Here is a tiny trained network, its code and every weight. The questions are about switching its units off for an input and a class, where a switched-off unit gives its printed mean instead of its output.

import numpy as np


def w(rows, s, z=0):
    codes = np.array(rows[::2]) - 128.0
    scale = np.full(codes.shape[1], s)
    scale[-1] = z or s
    return codes * scale


def f(y):
    return np.maximum(y, 0)


def log_softmax(a):
    a = a - a.max(-1, keepdims=True)
    return a - np.log(np.exp(a).sum(-1, keepdims=True))


def net(x, mask):
    res = np.array(x, float).reshape(1, 7) / 4 @ E
    y = f(res @ A[0][:, :-1].T + A[0][:, -1])
    res = res + np.where(mask, y, B[0][:, -1]) @ B[0][:, :-1]
    return log_softmax(res[-1] @ U[:, :-1].T + U[:, -1])


A, B = {}, {}
E = w([
[129,129,126,126],'x0',
[30,25,172,58],'x1',
[128,128,130,130],'x2',
[124,128,130,131],'x3',
[126,128,129,130],'x4',
[157,181,252,93],'x5',
[236,12,149,156],'x6',
],0.013)
A[0] = w([
[53,246,77,183,254],'n0',
[209,51,43,198,199],'n1',
[84,66,250,55,66],'n2',
[107,193,221,73,155],'n3',
[45,177,48,122,180],'n4',
[167,132,184,141,97],'n5',
[230,1,207,139,183],'n6',
[26,32,170,32,189],'n7',
[116,218,229,46,187],'n8',
[182,198,111,222,227],'n9',
[191,133,202,151,99],'n10',
[180,160,198,82,158],'n11',
[154,105,239,143,137],'n12',
],0.011,0.0076)
B[0] = w([
[92,239,95,91,233],'n0',
[191,74,117,173,223],'n1',
[177,178,27,114,219],'n2',
[75,167,94,217,204],'n3',
[115,122,175,4,198],'n4',
[128,147,168,101,160],'n5',
[242,98,122,73,252],'n6',
[39,38,32,112,254],'n7',
[83,161,120,199,225],'n8',
[175,206,132,168,220],'n9',
[150,154,160,118,177],'n10',
[107,202,176,111,191],'n11',
[174,193,110,90,195],'n12',
],0.011,0.021)
U = w([
[147,153,94,69,207],'0',
[68,92,149,61,135],'1',
[97,161,170,165,35],'2',
[83,131,95,181,101],'3',
[162,107,126,183,250],'4',
[132,55,125,115,3],'5',
[159,151,249,105,82],'6',
],0.017,0.0034)

Each question gives the input, the list of numbers given to net, and the class t.
The units are the neurons (one row each of A and B). Each row of codes is followed by its name. A weight is (code - 128) times the scale printed after its matrix; where a second scale follows, it is the last column's (A, B and U).
mask holds one flag per neuron, in row order. A switched-off neuron (its flag False) gives its mean, the last column of its row in B, instead of its output. The means were averaged over made-up inputs and are rounded, as every weight is.
A unit's drop is (log p(t) with every unit on - log p(t) with that unit switched off) / (log p(t) with every unit on - log p(t) with every unit switched off).
The circuit of an input: a set's keep is (log p(t) with only the set's units on - log p(t) with every unit switched off) / (log p(t) with every unit on - log p(t) with every unit switched off). Starting from the 12 units with the biggest drops (on a tie, the unit counted first), units are removed one at a time, each time the one whose removal leaves the highest keep (on an exact tie, the one counted first), for as long as the keep stays at least 0.8.
circuit, biggest first: the units of the circuit, biggest drop first
top k neurons: the k neurons with the biggest drops, biggest first
drop of u: that unit's drop, to one decimal
input [2,-2,3,-7,3,8,2], class 6: circuit, biggest first -> (n7)
input [-8,0,2,7,-4,1,4], class 6: circuit, biggest first -> (n7; n2)
input [2,8,-5,7,-3,0,-7], class 1: top 2 neurons -> (n4; n9)
input [3,1,-2,3,0,-7,6], class 5: circuit, biggest first -> (n9; n0)
input [-5,1,0,-1,-6,-5,-3], class 1: circuit, biggest first -> (n2; n6; n4)
input [-5,-8,-3,-6,-7,8,0], class 2: circuit, biggest first -> (n8; n6)
input [1,1,1,2,-2,-5,-2], class 1: top 3 neurons -> (n2; n6; n9)
input [2,5,3,-6,7,0,-8], class 1: top 2 neurons -> (n4; n9)
input [2,4,2,0,-8,0,-2], class 1: top 2 neurons -> (n9; n1)
input [-3,8,-4,-7,6,0,0], class 1: top 3 neurons -> (n7; n1; n9)
input [3,8,0,7,4,-2,1], class 5: top 2 neurons -> (n0; n7)
input [8,0,-5,7,3,-1,5], class 4: top 2 neurons -> (n7; n4)
input [8,-2,-1,-4,6,6,0], class 2: drop of n3 -> 0.2
input [8,-6,-8,6,0,-2,1], class 4: drop of n4 -> 0.1
input [5,-7,-4,4,7,2,-7], class 2: top neuron -> (n6)
input [4,3,-2,-8,-8,1,-4], class 3: drop of n6 -> 0.3
